What each symbol does to the elements:
Z484 q Z381
Z484 h Z386
Z484 g Z834
Z484 m Z755
Z484 x Z463
Z484 o Z816
Z887 q Z867
Z887 h Z765
Z887 g Z624
Z887 m Z493
Z887 x Z513
Z887 o Z178
Z581 q Z708
Z581 h Z953
Z581 g Z765
Z581 m Z887
Z581 x Z713
Z581 o Z513
Z386 q Z484
Z386 h Z544
Z386 g Z759
Z386 m Z834
Z386 x Z24
Z386 o Z161
Z331 q Z765
Z331 h Z513
Z331 g Z178
Z331 m Z490
Z331 x Z523
Z331 o Z693
Z993 q Z10
Z993 h Z45
Z993 g Z921
Z993 m Z523
Z993 x Z68
Z993 o Z148
Z708 q Z693
Z708 h Z581
Z708 g Z887
Z708 m Z867
Z708 x Z785
Z708 o Z331
Z573 q Z178
Z573 h Z693
Z573 g Z610
Z573 m Z659
Z573 x Z581
Z573 o Z887
Z388 q Z652
Z388 h Z363
Z388 g Z603
Z388 m Z640
Z388 x Z484
Z388 o Z755
Z846 q Z355
Z846 h Z899
Z846 g Z145
Z846 m Z711
Z846 x Z652
Z846 o Z71
Z33 q Z921
Z33 h Z148
Z33 g Z953
Z33 m Z581
Z33 x Z994
Z33 o Z713
Z45 q Z993
Z45 h Z656
Z45 g Z33
Z45 m Z921
Z45 x Z711
Z45 o Z774
Z68 q Z656
Z68 h Z711
Z68 g Z774
Z68 m Z148
Z68 x Z105
Z68 o Z147
Z463 q Z544
Z463 h Z24
Z463 g Z161
Z463 m Z816
Z463 x Z624
Z463 o Z128
Z455 q Z128
Z455 h Z431
Z455 g Z386
Z455 m Z484
Z455 x Z610
Z455 o Z463
Z785 q Z953
Z785 h Z713
Z785 g Z513
Z785 m Z331
Z785 x Z993
Z785 o Z523
Z96 q Z147
Z96 h Z11
Z96 g Z45
Z96 m Z993
Z96 x Z355
Z96 o Z68
Z659 q Z431
Z659 h Z610
Z659 g Z463
Z659 m Z544
Z659 x Z887
Z659 o Z493
Z115 q Z603
Z115 h Z755
Z115 g Z846
Z115 m Z355
Z115 x Z759
Z115 o Z691
Z523 q Z702
Z523 h Z921
Z523 g Z708
Z523 m Z693
Z523 x Z148
Z523 o Z953
Z113 q Z161
Z113 h Z128
Z113 g Z381
Z113 m Z363
Z113 x Z431
Z113 o Z386
Z513 q Z331
Z513 h Z702
Z513 g Z573
Z513 m Z178
Z513 x Z921
Z513 o Z708
Z774 q Z148
Z774 h Z994
Z774 g Z713
Z774 m Z785
Z774 x Z96
Z774 o Z993
Z652 q Z691
Z652 h Z388
Z652 g Z640
Z652 m Z71
Z652 x Z381
Z652 o Z115
Z128 q Z113
Z128 h Z455
Z128 g Z484
Z128 m Z381
Z128 x Z659
Z128 o Z544
Z161 q Z816
Z161 h Z113
Z161 g Z363
Z161 m Z388
Z161 x Z455
Z161 o Z484
Z147 q Z994
Z147 h Z96
Z147 g Z993
Z147 m Z10
Z147 x Z351
Z147 o Z656
Z355 q Z351
Z355 h Z846
Z355 g Z711
Z355 m Z68
Z355 x Z691
Z355 o Z105
Z711 q Z68
Z711 h Z145
Z711 g Z994
Z711 m Z774
Z711 x Z71
Z711 o Z96
Z493 q Z24
Z493 h Z624
Z493 g Z128
Z493 m Z113
Z493 x Z178
Z493 o Z431
Z693 q Z573
Z693 h Z708
Z693 g Z867
Z693 m Z610
Z693 x Z953
Z693 o Z765
Z867 q Z610
Z867 h Z887
Z867 g Z493
Z867 m Z24
Z867 x Z331
Z867 o Z490
Z624 q Z493
Z624 h Z490
Z624 g Z455
Z624 m Z128
Z624 x Z573
Z624 o Z659
Z765 q Z887
Z765 h Z331
Z765 g Z490
Z765 m Z624
Z765 x Z702
Z765 o Z573
Z755 q Z115
Z755 h Z834
Z755 g Z899
Z755 m Z846
Z755 x Z816
Z755 o Z652
Z656 q Z45
Z656 h Z68
Z656 g Z148
Z656 m Z33
Z656 x Z145
Z656 o Z994
Z994 q Z774
Z994 h Z147
Z994 g Z10
Z994 m Z713
Z994 x Z11
Z994 o Z45
Z759 q Z834
Z759 h Z816
Z759 g Z652
Z759 m Z691
Z759 x Z113
Z759 o Z363
Z640 q Z71
Z640 h Z603
Z640 g Z351
Z640 m Z11
Z640 x Z755
Z640 o Z846
Z145 q Z711
Z145 h Z105
Z145 g Z147
Z145 m Z994
Z145 x Z640
Z145 o Z11
Z490 q Z624
Z490 h Z178
Z490 g Z431
Z490 m Z455
Z490 x Z693
Z490 o Z610
Z363 q Z388
Z363 h Z381
Z363 g Z115
Z363 m Z603
Z363 x Z386
Z363 o Z834
Z381 q Z363
Z381 h Z484
Z381 g Z755
Z381 m Z115
Z381 x Z544
Z381 o Z759
Z702 q Z513
Z702 h Z523
Z702 g Z693
Z702 m Z573
Z702 x Z33
Z702 o Z581
Z921 q Z523
Z921 h Z33
Z921 g Z581
Z921 m Z708
Z921 x Z774
Z921 o Z785
Z71 q Z105
Z71 h Z640
Z71 g Z11
Z71 m Z96
Z71 x Z115
Z71 o Z355
Z691 q Z899
Z691 h Z652
Z691 g Z71
Z691 m Z105
Z691 x Z363
Z691 o Z603
Z610 q Z659
Z610 h Z867
Z610 g Z24
Z610 m Z463
Z610 x Z765
Z610 o Z624
Z713 q Z785
Z713 h Z10
Z713 g Z702
Z713 m Z513
Z713 x Z45
Z713 o Z921
Z10 q Z713
Z10 h Z993
Z10 g Z523
Z10 m Z702
Z10 x Z656
Z10 o Z33
Z24 q Z463
Z24 h Z493
Z24 g Z113
Z24 m Z161
Z24 x Z490
Z24 o Z455
Z105 q Z145
Z105 h Z71
Z105 g Z96
Z105 m Z147
Z105 x Z603
Z105 o Z351
Z11 q Z96
Z11 h Z351
Z11 g Z656
Z11 m Z45
Z11 x Z846
Z11 o Z711
Z816 q Z759
Z816 h Z161
Z816 g Z388
Z816 m Z652
Z816 x Z128
Z816 o Z381
Z953 q Z581
Z953 h Z785
Z953 g Z331
Z953 m Z765
Z953 x Z10
Z953 o Z702
Z148 q Z33
Z148 h Z774
Z148 g Z785
Z148 m Z953
Z148 x Z147
Z148 o Z10
Z834 q Z755
Z834 h Z759
Z834 g Z691
Z834 m Z899
Z834 x Z161
Z834 o Z388
Z603 q Z640
Z603 h Z115
Z603 g Z355
Z603 m Z351
Z603 x Z834
Z603 o Z899
Z431 q Z455
Z431 h Z659
Z431 g Z544
Z431 m Z386
Z431 x Z867
Z431 o Z24
Z178 q Z490
Z178 h Z573
Z178 g Z659
Z178 m Z431
Z178 x Z708
Z178 o Z867
Z899 q Z846
Z899 h Z691
Z899 g Z105
Z899 m Z145
Z899 x Z388
Z899 o Z640
Z351 q Z11
Z351 h Z355
Z351 g Z68
Z351 m Z656
Z351 x Z899
Z351 o Z145
Z544 q Z386
Z544 h Z463
Z544 g Z816
Z544 m Z759
Z544 x Z493
Z544 o Z113

In the rows, 48 stands for zero.

The rows follow the links: the fewer symbols apart two elements are, the more alike their rows tend to be.

Some elements and rows for them; each showing differs a little:
Z846	[ 72  49  59  24  44  38  42  44  36  57  34  37  39  46  50  56  42  55  43  55  60  44  47  59  45  54  54  40  23  37  34  32  34  37  34  47  39  69  60  30  24  46  30  65  33  45  39  26  55  56  29  47  30  63  59  27  65  28  57  41  75  47]
Z68	[ 50  52  54  52  36  56  59  10  29  57  46  32  45  38  57  48  43  48  35  50  56  24  29  64  48  37  50  54  39  32  45  46  33  50  29  54  25  35  53  15  20  57  53  64  51  39  62  46  48  44  34  28  26  48  40  44  33  27  57  60  45  31]
Z113	[ 25  46  53  61  59  49  23  92  60  37  47  61  39  64  43  62  47  52  55  53  49  51  70  40  57  40  53  38  45  56  52  48  81  48  71  42  67  28  49  56  68  55  44  48  41  60  44  61  34  42  58  59  55  48  62  53  47  61  51  26  57  50]
Z573	[ 49  21  32  47  37  52  68  30  61  39  25  25  46  37  59  40  43  34  47  41  32  68  29  54  55  60  57  60  55  43  66  47  39  57  48  43  53  62  45  53  71  44  60  45  53  35  32  52  58  57  50  34  64  60  23  69  54  64  31  71  28  49]
Z899	[ 82  49  67  34  62  41  44  35  37  57  28  51  32  42  51  42  51  60  41  58  51  38  53  56  45  64  60  41  22  43  28  40  34  31  31  40  44  57  62  30  21  41  35  69  42  55  36  31  47  57  45  56  26  43  48  37  55  43  63  41  80  53]
Z993	[ 40  78  48  55  44  48  50  46  38  57  91  61  73  53  35  48  53  47  49  42  57  36  47  35  34  28  20  51  67  51  41  59  45  53  43  65  41  37  36  52  30  49  52  28  59  49  80  48  46  37  45  47  47  33  58  39  33  26  50  45  31  47]
Z105	[ 52  73  70  39  39  20  30  64  40  60  62  50  57  56  41  66  49  56  56  47  66  40  44  46  47  37  29  45  23  45  45  31  42  43  49  51  39  53  48  40  28  53  30  48  30  54  59  43  45  34  37  46  33  50  77  35  56   3  48  28  49  48]
Z161	[ 38  37  65  70  72  55  28  72  56  38  36  69  28  53  50  53  52  58  50  59  48  33  73  50  56  50  60  43  35  58  39  51  75  35  59  35  59  21  52  44  53  52  51  63  42  62  39  63  27  46  65  60  46  34  46  55  41  71  67  39  66  48]
Z656	[ 36  53  31  43  26  57  61  28  33  53  62  24  51  48  48  60  35  40  41  48  58  42  30  57  40  30  27  55  60  38  52  40  34  57  31  70  28  39  47  29  27  58  50  47  46  30  69  39  59  51  23  31  31  64  51  38  39  25  47  57  40  29]
Z544	[ 18  44  35  50  52  49  21  95  60  34  43  48  40  65  48  62  45  52  59  53  48  60  69  45  61  36  55  38  52  53  55  46  80  54  71  43  72  38  51  60  74  54  42  49  37  54  42  59  39  50  52  54  60  58  61  51  53  60  47  33  57  48]
Z381	[ 52  19  48  54  62  63  49  49  48  41  21  49  14  48  50  56  34  53  42  64  40  39  65  64  48  56  60  44  41  51  42  40  56  38  40  44  52  33  62  32  39  54  50  76  40  47  28  46  45  66  49  58  35  54  37  50  50  83  64  54  86  45]
Z11	[ 55  71  77  58  47  32  37  32  38  61  61  63  57  45  46  50  59  59  54  44  65  23  39  45  50  44  42  53  23  48  36  45  41  44  48  45  36  33  44  27  20  55  43  56  45  58  65  58  34  26  50  40  32  28  53  45  32  10  60  35  37  41]
Z145	[ 52  74  79  54  46  27  31  45  40  61  65  64  61  52  42  57  61  55  56  45  68  29  42  42  49  43  40  53  24  50  39  40  43  41  53  46  37  36  41  33  23  53  37  49  39  53  67  55  36  27  50  44  31  35  65  43  39   6  54  30  41  45]
Z490	[ 29  51  33  44  49  32  50  66  68  36  44  43  62  53  43  43  58  48  64  37  38  81  40  29  61  47  35  51  70  52  67  50  51  62  71  49  67  43  38  75  84  41  45  40  44  48  46  59  43  52  57  47  63  45  46  66  45  49  25  42  21  55]
Z10	[ 54  67  50  57  51  63  60  16  32  59  86  65  70  42  45  26  56  46  42  42  50  28  51  44  32  40  43  51  67  51  33  72  41  52  34  57  32  49  38  52  29  48  59  29  73  49  74  45  50  39  52  45  52  24  43  41  30  43  54  59  31  48]

Each walk starts at a row. The symbols on each line, taken left to right, move it on to the next element.
Answer with the element's row; about right is enough.
[ 48  31  64  68  72  60  35  58  54  41  31  62  21  48  48  48  48  57  48  60  43  28  73  53  54  55  63  45  35  56  41  50  71  38  51  37  55  21  55  38  48  53  53  67  46  62  36  55  31  49  63  61  39  38  41  54  42  81  72  42  74  45]
h o q q o q m
[ 77  51  62  26  50  39  46  33  35  57  29  43  35  45  51  52  47  56  45  59  53  39  52  56  46  62  60  39  21  35  32  34  33  36  31  43  39  63  60  27  25  45  33  69  38  47  34  26  53  56  35  52  29  55  50  30  62  36  61  42  78  47]
g q o h h h
[ 62  58  59  24  37  30  36  53  35  60  42  35  44  50  47  62  41  51  48  53  66  49  43  56  47  45  45  40  23  40  41  27  34  39  40  48  41  68  59  31  27  48  28  61  32  45  43  28  58  48  25  47  32  67  70  27  64  15  52  37  68  45]
[ 82  51  72  40  66  39  44  36  38  57  35  62  36  45  44  41  56  64  45  60  52  31  59  51  39  64  54  41  23  46  26  41  35  30  35  41  45  50  61  36  22  40  33  70  44  58  41  34  44  52  49  63  27  36  48  34  53  44  64  36  77  54]
o g h o
[ 55  69  62  31  35  24  31  63  41  61  53  42  52  55  37  68  47  51  54  50  68  46  38  47  47  42  38  42  26  43  46  28  36  43  47  49  39  61  53  38  27  51  28  54  29  46  49  37  53  39  33  44  33  63  76  30  61   9  48  30  56  45]
o q g
[ 44  49  38  44  29  60  61  18  30  58  50  28  47  44  55  57  37  45  38  48  58  32  28  63  43  37  39  54  51  36  46  45  34  54  27  61  25  42  50  21  25  59  54  54  50  30  60  43  55  50  24  25  30  57  47  39  37  31  55  61  43  31]
[ 19  38  30  41  45  55  30  88  60  33  33  34  35  63  54  59  40  45  52  52  41  67  65  51  65  36  62  38  55  45  54  45  80  57  70  44  67  44  52  56  83  51  42  50  38  49  39  50  44  57  43  49  65  63  58  52  54  66  42  41  58  45]
g h o o x m
[ 51  24  53  64  71  63  43  53  48  39  22  54  18  46  53  52  45  55  44  61  44  34  66  61  51  55  62  43  37  50  42  45  61  37  43  38  51  26  61  34  44  52  54  74  46  53  31  52  38  61  55  59  37  46  36  52  48  81  67  46  77  44]
x o h
[ 25  32  25  34  43  57  38  75  56  34  24  24  37  58  61  52  39  46  50  51  36  65  60  56  66  41  73  37  57  44  54  46  72  59  64  43  63  51  57  52  84  50  44  53  41  43  32  48  51  62  41  44  63  67  50  50  58  71  40  47  56  43]
[ 59  62  74  58  48  41  43  22  36  62  51  56  48  39  51  48  58  59  47  47  62  18  38  55  51  44  47  56  26  46  35  48  39  44  43  42  31  30  44  18  17  55  48  63  49  51  65  58  40  32  50  36  29  26  47  46  33  16  62  42  39  36]
x q q g x
[ 50  77  72  47  43  25  27  56  40  63  64  61  59  54  37  62  58  54  57  45  69  35  39  41  47  42  34  46  27  46  41  38  43  41  54  45  41  45  42  39  26  50  33  48  34  53  65  50  40  26  45  45  36  40  70  41  45   4  49  27  45  42]
o x g m g h
[ 33  76  40  54  36  46  52  52  35  54  88  53  70  57  33  54  47  45  47  43  58  42  42  34  32  28  15  50  68  52  47  52  45  56  45  68  41  35  38  52  32  49  47  32  52  43  79  47  52  38  38  46  44  44  64  38  36  24  44  44  32  46]
[ 44  73  50  56  46  54  56  34  33  59  89  66  73  48  40  39  54  47  45  43  51  32  52  37  34  37  31  50  66  52  38  65  46  52  42  61  37  40  35  57  31  48  54  27  65  49  76  48  49  36  50  49  49  30  52  42  29  33  52  49  29  49]
h h h g h
[ 27  70  34  45  33  48  51  50  34  55  82  42  70  55  36  59  41  42  46  43  62  44  34  39  36  28  14  47  64  46  57  46  38  57  41  71  38  39  37  50  33  55  50  36  49  35  77  42  52  45  30  41  41  52  65  32  38  22  42  47  34  41]
g q x h
[ 31  62  28  45  26  54  57  46  38  57  73  31  62  54  41  64  36  41  44  44  59  45  33  45  38  24  17  51  64  39  52  42  40  61  39  71  33  42  43  41  30  54  48  42  49  33  73  40  55  50  25  34  36  60  60  34  41  25  43  54  42  38]
[ 58  56  64  58  40  50  51  13  32  63  49  43  46  39  58  46  48  51  44  45  60  23  33  61  48  42  51  57  32  41  37  47  37  45  34  51  28  32  48  13  20  58  51  64  53  46  63  53  45  37  40  33  27  38  40  48  30  23  61  55  41  31]
m g q m q q
[ 34  34  22  40  36  41  62  57  67  37  35  28  55  48  52  50  46  37  51  39  35  81  26  40  58  52  40  57  66  45  72  43  45  63  60  49  61  58  42  66  83  44  54  40  46  36  37  53  55  58  50  42  65  63  40  64  54  58  25  58  25  53]
m m q h g
[ 51  23  43  50  60  63  50  59  53  38  19  45  13  48  47  62  35  50  40  64  43  43  64  61  47  54  50  45  41  47  50  36  54  37  39  50  50  35  61  39  42  50  49  72  39  41  29  40  48  70  39  60  32  61  45  43  58  81  62  48  89  43]
[ 34  54  38  48  53  35  46  60  66  36  44  49  68  48  46  38  61  57  61  38  34  73  43  24  60  48  45  52  68  51  61  52  53  61  71  45  73  36  37  75  83  38  43  41  49  54  46  63  37  48  63  48  64  36  45  68  41  50  32  41  22  56]
g m q q m
[ 78  59  76  45  70  34  42  46  41  57  46  70  38  45  38  43  59  66  48  60  50  33  62  43  37  60  44  44  27  54  28  44  36  26  41  42  52  40  54  42  21  37  32  67  44  61  42  36  39  53  55  68  24  34  52  36  48  46  66  33  74  60]
o x o h h x q
[ 31  46  60  67  68  52  23  82  59  35  46  67  35  59  44  56  50  59  54  56  46  41  73  50  58  41  56  40  41  60  44  53  77  41  67  35  64  20  49  53  61  57  49  54  44  60  43  67  30  41  63  61  50  35  53  54  43  66  59  33  60  47]
